In the rows, 128 means zero.
Here are made-up elements, facts about them, and rows of numbers that follow some of those facts. Name the element behind each unnamed row.

There are 4 kinds of fact about the elements: β, Ψ, τ, Φ.
plaplosi | β stalusa | Ψ 425 | τ 8
nesor | β dredru tusti | Ψ 938 | τ 502 | Φ flidrok ziladar
tanek | Ψ 656 | τ 8 | Φ drarak
zole | β migi | Ψ 938 | τ 8 | Φ tasan
dogustem | Ψ 895 | τ 8 | Φ feflun vuklor pimi
skupen | Ψ 425 | τ 745
kopar | β grisen | Ψ 425 | τ 502
skepla | β grebrer trifan tere | Ψ 938 | τ 8
drodul | β tusti | Ψ 656 | τ 8
labrasi | β stotri | Ψ 895 | τ 502 | Φ fikle
lelur | Ψ 656 | τ 745 | Φ feflun
zilam | β lunuk kones | Ψ 656 | τ 8 | Φ repanil
pliskim | Ψ 425 | τ 631 | Φ gravor
gaska | β floklu batrer | Ψ 938 | τ 502
bradam | β graplugre kastoplor | Ψ 938 | τ 8
bremek | β floklu | Ψ 425 | τ 502
difle | Ψ 938 | τ 8 | Φ moni
grunik | β dredru tregu | Ψ 656 | τ 8 | Φ drafle
plenaflo | Ψ 938 | τ 8 | Φ kastoplor drodul
drafle | Ψ 895 | τ 502
dazade | β daplos tusti | Ψ 656 | τ 502
dredru | Ψ 656 | τ 631 | Φ tona
radin | β zifa | Ψ 656 | τ 8 | Φ tovo
pibrana | Ψ 938 | τ 8 | Φ giplol tifor repanil
stotri | β tates trila | Ψ 938 | τ 631
tegul | β dredru | Ψ 425 | τ 502
kledris | Ψ 425 | τ 780 | Φ gravor grelo
kledrestu | β mumi bodor nazevok | Ψ 895 | τ 631 | Φ repanil
skagrir | β kobraplo | Ψ 656 | τ 8
flidrok | Ψ 895 | τ 8 | Φ nuflun zume
ziladar | β rabru | Ψ 656 | τ 502 | Φ feflun
plutal | β dredru tregu | Ψ 656 | τ 8
flufal | Ψ 656 | τ 780
flastuple | Ψ 895 | τ 780 | Φ lelur
giplol | Ψ 425 | τ 8 | Φ repanil
drebrir | Ψ 656 | τ 745
vugeklir | β fomes trifan | Ψ 895 | τ 502
flomo | Ψ 895 | τ 780 | Φ feflun repanil
pezan | Ψ 895 | τ 780 | Φ tasan repanil
bradro | β gredros fedaplu | Ψ 425 | τ 745 | Φ likur repanil
likur | Ψ 938 | τ 8 | Φ fenak
tovo | β tates | Ψ 425 | τ 502 | Φ kastoplor repanil
grebrer | Ψ 895 | τ 8 | Φ repanil
fomes | β melu flufal | Ψ 656 | τ 8
riflu | β solir tusti | Ψ 656 | τ 502 | Φ skupen kledrestu
stabran | Ψ 895 | τ 502 | Φ diri kledrestu
ropi | Ψ 938 | τ 745 | Φ drodul
zufer | β grebrer solir fisor tusti | Ψ 895 | τ 502
tere | β groflas | Ψ 895 | τ 8
lunuk | β fere | Ψ 656 | τ 8 | Φ drebrir flomo zufer
negun | β bretru | Ψ 895 | τ 8 | Φ repanil
taflak | β dredru | Ψ 656 | τ 745
treva | β kastoplor trila | Ψ 425 | τ 502 | Φ feflun
tifor | Ψ 656 | τ 780 | Φ kastoplor lelur
floklu | β dredru | Ψ 656 | τ 502
kobraplo | β staflobri | Ψ 425 | τ 8 | Φ batrer
zasok | Ψ 656 | τ 780 | Φ feflun gustu diri kledrestu
repanil | β ragral trila groflas | Ψ 656 | τ 502
fikle | Ψ 895 | τ 502 | Φ repanil
draple | Ψ 938 | τ 8 | Φ kastoplor
zatas | Ψ 656 | τ 780 | Φ feflun repanil
staflobri | β dredru | Ψ 895 | τ 8
solir | β fafu | Ψ 425 | τ 502
vuklor | Ψ 895 | τ 8 | Φ ziladar bruvum
fere | Ψ 895 | τ 780 | Φ repanil
tusti | Ψ 938 | τ 631
dritas | Ψ 656 | τ 8
gibrem | β bretru kobraplo daplos kluskan | Ψ 425 | τ 502 | Φ negun repanil
grisen | β lunuk | Ψ 895 | τ 502
nazevok | β tates gredros staflobri trila kones | Ψ 656 | τ 631
plumik | Ψ 425 | τ 8 | Φ flakanel skupen repanil
trizum | β grisen | Ψ 425 | τ 502
migi | β diri | Ψ 425 | τ 8 | Φ tere
rabrer | Ψ 425 | τ 631 | Φ dazade feflun
pluma | Ψ 938 | τ 780 | Φ bretru repanil batrer
stalusa | β mafom fisor batrer | Ψ 425 | τ 8
tasan | Ψ 656 | τ 745 | Φ kastoplor gravor
zifa | β staflobri kobraplo fafu groflas | Ψ 895 | τ 8
sisa | Ψ 425 | τ 780 | Φ bruvum
lasta | Ψ 938 | τ 631 | Φ skagrir
fisor | β dredru | Ψ 425 | τ 780
bruvum | Ψ 656 | τ 502 | Φ repanil
groflas | β dredru tregu | Ψ 425 | τ 631
kluskan | β dritas | Ψ 895 | τ 745
brubak | Ψ 938 | τ 8 | Φ kledris
graplugre | β dredru | Ψ 895 | τ 8
nodol | β tefa tregu | Ψ 656 | τ 745 | Φ tasan
bretru | Ψ 895 | τ 502
vilun | Ψ 895 | τ 745 | Φ riflu
pimi | Ψ 938 | τ 631
dusifi | β staflobri kluskan | Ψ 895 | τ 8 | Φ kastoplor
ripli | Ψ 895 | τ 8
skeplu | Ψ 425 | τ 502 | Φ repanil
plagre | β kedro | Ψ 656 | τ 8
batrer | Ψ 938 | τ 8 | Φ kastoplor repanil
driva | β flufal fere | Ψ 425 | τ 8
foren | Ψ 656 | τ 8 | Φ dazade
rodo | β plagre | Ψ 425 | τ 631 | Φ skotrur kastoplor
skotrur | Ψ 938 | τ 745 | Φ bremek
gustu | Ψ 895 | τ 8 | Φ diri flastuple
kastoplor | β dredru tusti | Ψ 656 | τ 8 | Φ diri repanil
kligroflas | Ψ 656 | τ 8 | Φ bedok
zute | β kastoplor drodul tusti pibrana | Ψ 895 | τ 8 | Φ dazade
melu | β tregu | Ψ 425 | τ 8 | Φ zatas repanil
drebor | β studes fafu | Ψ 938 | τ 8 | Φ graplugre nesor
kubeplin | β ripli batrer | Ψ 656 | τ 631 | Φ diri nesor
lodam | β lunuk | Ψ 938 | τ 780 | Φ riflu drodul repanil
mafom | β plumik kones | Ψ 656 | τ 8
tregu | β dredru | Ψ 656 | τ 8
flakanel | Ψ 895 | τ 8 | Φ feflun kledrestu repanil
pipa | β labrasi | Ψ 938 | τ 745 | Φ draple
fenak | Ψ 895 | τ 745 | Φ ziladar diri repanil
bodor | β vapur | Ψ 656 | τ 8 | Φ giri repanil
ragral | β rabru tusti batrer | Ψ 425 | τ 502 | Φ stabran repanil
giri | Ψ 938 | τ 8 | Φ feflun repanil
kirama | β grisen daplos drodul vapur | Ψ 656 | τ 8
zume | Ψ 656 | τ 8
vapur | β lunuk | Ψ 656 | τ 502
tupla | Ψ 938 | τ 745 | Φ zume
kones | Ψ 425 | τ 8
stutruflas | Ψ 938 | τ 502 | Φ graplugre foren repanil
drukon | Ψ 895 | τ 631 | Φ diri
studes | β rabru plagre | Ψ 938 | τ 8 | Φ grasel drebrir lelur
rutras | β mafom fisor nazevok | Ψ 938 | τ 631 | Φ feflun kastoplor
biplitram | β kastoplor gibrem | Ψ 425 | τ 8 | Φ foren
plukeflam | β batrer | Ψ 938 | τ 8
bedok | β drebor draple tusti | Ψ 656 | τ 780
klotek | Ψ 895 | τ 502 | Φ feflun
plikla | β bradro groflas | Ψ 425 | τ 8
feflun | Ψ 895 | τ 631 | Φ repanil
rurin | β tates | Ψ 656 | τ 8 | Φ radin
keko | β negun kopar rutras | Ψ 895 | τ 631
moni | Ψ 425 | τ 8 | Φ grasel nuflun batrer
grasel | Ψ 895 | τ 8 | Φ giplol drodul diri
tesika | β zufer | Ψ 895 | τ 8
pifla | β dredru | Ψ 656 | τ 745 | Φ draple
grelo | Ψ 895 | τ 8 | Φ trila
rabru | β staflobri grunik kedro | Ψ 656 | τ 502 | Φ feflun skeplu
fedaplu | β zilam | Ψ 656 | τ 745
mumi | Ψ 656 | τ 8 | Φ bremek
nuflun | Ψ 425 | τ 631
skofon | β kopar | Ψ 656 | τ 8 | Φ kledrestu skeplu
kedro | Ψ 656 | τ 631
fafu | β tates | Ψ 895 | τ 631
trila | β fere | Ψ 895 | τ 8
goplar | β ripli fere | Ψ 425 | τ 8 | Φ drukon
gredros | β fere | Ψ 656 | τ 502 | Φ giplol skupen
daplos | Ψ 895 | τ 502
ropel | Ψ 656 | τ 502 | Φ giplol kledrestu
trifan | Ψ 656 | τ 745
gravor | Ψ 425 | τ 780
tates | β dredru fere groflas | Ψ 425 | τ 780
tona | β melu | Ψ 938 | τ 502 | Φ drafle repanil
tefa | β kobraplo dritas | Ψ 425 | τ 8 | Φ kobraplo
drotik | Ψ 656 | τ 631 | Φ likur
drarak | β fomes kopar pliskim | Ψ 425 | τ 502 | Φ kledrestu
diri | Ψ 895 | τ 745

Named rows:
[109  73 159 149 144 115 128  95 116 109 129 148 128 101 130 118 118  84
 141  69 115 144 152 136 128 108 132 155  92 151] -> plumik
[111 106 152 113 133 137 139 165  78 180  80 100 102 149 152  74  89 147
 116 133 106  89 165 124 121 134 161  38 198 137] -> groflas
[120 101 150  98 150 146 117 141 161 125 140 125 122 105 136 105  86 149
 100 150 140 103 168 138 131 154 134 100 128  83] -> trizum
[ 91  97 138 130 137 109 128 131 127 132 120 148 106 126 126  95 115  87
 109  82 110 122 144 141 125 151 130 130  69 146] -> melu
[119 109 171 114  98 125 113 107 170  83 142 135 121 105 117 134 156  90
  94  91 100 118 190 159 157 124 128 135  98 113] -> giplol
[127 174  94 136 130 142 135 130 129 106 141 127 100 128 127 140 234 127
  86 150 123 123  66 111 110 126  77 148  91 102] -> drodul
[138 128 110 133 159 133 118  80 102 145 105 142 157  99 127 165 136 137
 155 152 182 145  88 108  97 113 111 133 166 176] -> ropel
[147 156 115 114 118 137 119  80 125 124 125 132 163 102 109 172 158 144
 132 171 164 126 111 110 107 114 111 116 170 158] -> bruvum
[130 170  90 170 120 105 140 142  62 121  60  56 110 180 109 100 153  99
  92 155  94 138  65 146 140 110 140  99 106 154] -> taflak
[141 127  81 177 114 128 160 160 104 107 113  77 113 166 151 132 138 129
 133 162 115 167  72 116 119 129 118 154  99 159] -> fedaplu
[132 121  71 132 123 120 114 117 126 136 115 127 125 141 108 152 150 122
 128 153 146 162  81 112 101 132 117 157  65 186] -> zilam
[143 150 127 139 117 113 115  93 117  87 130 119 136 127 102 164 168 114
 125 154 124 147 104 131 128 101 114 148 104 163] -> foren
[136 100 150 127 126 141 114 101 168 109 141 131 121 111 107  95 116  95
 111  87  91 127 191 154 186 147 143 146 102  41] -> grelo
[107  70 150  83 148 149 119 158 163 145 143 131 120 107 144  77  60 176
 122 125 130 122 170 139 129 152 134 111 129  92] -> grisen
[114  97 167 139 125 145 132 137 139 150 109 159 159  87 143 116  85 114
 149  62 153 122 184 130 147 155 133 114 173 109] -> pezan
[152 199 101 138 126  95 118  91 124 105 156 134 140 150 102 167 150 115
 141 148 132 134  93 137 140  83 134 173 112 127] -> difle
[140 174  75 106 153 129 129 119 127 140 161 128 128 148 120 147 119 169
 132 187 173 133  67 134 129 117 125 111 152  99] -> gaska
[163 162  72 108 101 129 142 164 128 165 152 116 121 199 128 169  97 201
 153 223 146 119 123 106 126 134 152  88 181 134] -> stotri
[132 185  77 103 132 119 121 110 157 147 159 160 136 156  94 185 130 163
 120 181 175 115 102 126 133 128 123  99 137 113] -> tona

Which element is each row?
No name comes twice in this set of rows, the named rows included.
[130 159 109 115 142 152 126 116 136 118 131 137 122 119 133 157 180 171
  95 193 159 106  91 119 103 142  83  98 150 123] : dazade
[123 240 119 103 154 105 129 118  95 157 142 140 131 141 112 137 160 146
  97 169 164  87  64 140 109  85 126  87 157 113] : nesor
[161 180 129 126 101 117  97 107 148  77 135 106 149 119 102 158 171 118
 108 170 108 127 114 147 121  86 115 165 117 136] : zume
[134 121 106 150 146 129 140 103  14 182  54  99 122 147 133 137 148 134
 169 147 151 136  89  86 102 109 146  68 232 215] : dredru
[126  78 160 150 130 149 159 137 106 153 111 147 136 114 172 132 100 148
 173 117 125 106 195  98 103 129 140  94 210 174] : rabrer
[122 103 173 102 126 133 113 103 173 128 137 157 147  97 123 144 119 126
 115 111 132  98 200 145 128 136 127  87 158 108] : skeplu
[ 89 130 173 104 150 113 112 129 122 126 100  97 106 126 100  49 106 100
  66  96  70 105 140 183 158 129 150  88  77  82] : staflobri
[ 84 104 154 127 154 132 139 166  55 165  75  84 112 111 148  49  85 119
 107  98 145 125 105 147 113 127 142  60 175 110] : fisor
[128 127 139  85 118 153 106 142 177 130 137 138 128  95 132 105 128 139
  81 136 125  92 173 139 140 147 135  96 137  67] : bremek
[149 193  58 166  94 106 154 159 113 134 150 128 118 185 116 161 147 113
 149 131 124 140  86 121 138 122 138 164  99 124] : pipa
[145 183  62 134 121 128 153 139 114 196 145 164 131 180 149 172 137 177
 174 172 160 103 114  78 106 138 140 106 186 156] : rutras
[135 106 192 124 104 144 147 149 138 156 122 155 145 115 160 117 107 157
 154 103 103  91 225 109 125 141 144 101 210 131] : drukon
[151 174  93 146 124 150 149 151 110 172 104 141 130 140 161 149 131 176
 159 185 144  99 115  75  63 130 130 120 183 194] : kubeplin
[120 195  96 130 126 126 122 109 100 143  95 115  95 129 103 118 224  96
  73 133 117 110  50 126 132 127 105 119  90 117] : kastoplor

Now the same elements, written a new way:
Known rows:
[144 141 161 163 162 111 140 143 141 102 148 150  99 103 134] -> foren
[172 127 169 176 146 107 146 140 117  89 141 129 109  73 102] -> gustu
[141 126 161 172 165 110 156 120  96  66 139 112  79  76 125] -> klotek
[121 174 203 130 158 108 143 140 118  88 171 135  52  96 102] -> lelur
[135 112 144 143 141 110 112 121 135 112 159 150  93 128 127] -> likur
[ 76 127 139 145 108 119 124  95 118 119 123 142 114 112 126] -> nesor
[123 102 126 119 121  96  88 107 104 122 183 142 123 146 137] -> moni
[128  28 122  99 121 103 157 133 137 138 163 126 162 192 161] -> pliskim
[ 84 108 133 112 105 115 101  90  76 105 141 143 163 152 145] -> tovo
[134 113 150 138 140  93 118 107 135 101 152 154 112 132 135] -> plenaflo
[132 111 141 135 146 106 113 105 130 111 160 153  98 129 129] -> difle
[ 87 144 152 172 122 123 150 138 119 108 126 146 105  63 121] -> riflu
[102 160 166 162 143 118 144 123 137 109 134 136 133  86 126] -> radin
[105  45 128 129 140 134 167 158 189  98 161 114 158 186 134] -> tusti
[141 149 157 138 159 126 156 133 137 109 137 152 119  78 141] -> fomes
[116 166 183 118 157 127 145 165 135  70 155 154 104  61 102] -> trifan
[150  70 173 156 151 120 190 158 144 153  86 100 145  87 143] -> keko
[119 130 138 137 151 132 169 137 121  84 127 155 116  72 144] -> vapur
[114  80 108  90 118 121 124 103  95 100 171 145 128 103 145] -> kopar

Name these rows:
No name comes twice in this set of rows, the named rows included.
[103 149 163  70  98 126  96 114  83 127 166 150 134 137 114] : bradro
[110  81 153 165 159 123 172 188 181 106 132 107 157 154 139] : kedro
[117 154 188 126 160 127 147 147 140  83 148 123 120  20  85] : kluskan
[117 139 171 160 161  94 138 121 122  63 136 163 102  92 137] : tifor
[ 89 151 173 165 154 148 140 129  97 106 102 151 139  88 129] : repanil
[136  71 165 166 156 132 180 182 165 104 114  85 168 120 130] : fafu
[ 94 154 148 158 144 130 138 144 127  67 120 145 118  89 128] : floklu
[129 148 146 137 152 135 155 142 126  65 136 166 111  74 138] : flufal
[131 124 147 166 149 108 139 142 104  85 144 156  90  88 130] : ropel
[116 151 156 164 151 129 148 126 116  89  95 113 123  43 120] : zufer
[131 103 158 153 141 126 184 179 163 139 100 115 143 152 162] : nazevok
[121  88 131 124 136 109  87 107  91 134 190 151 140 150 131] : giplol
[144 117 154 160 171 114 133 140 107  67 112 123 102  42 120] : drafle
[108 160 144 138 126 125 106 106 135 111 131 142 122 142 138] : plukeflam
[120 145 168 172 176 125 139 122  95  89 155 154  84 103 128] : zatas

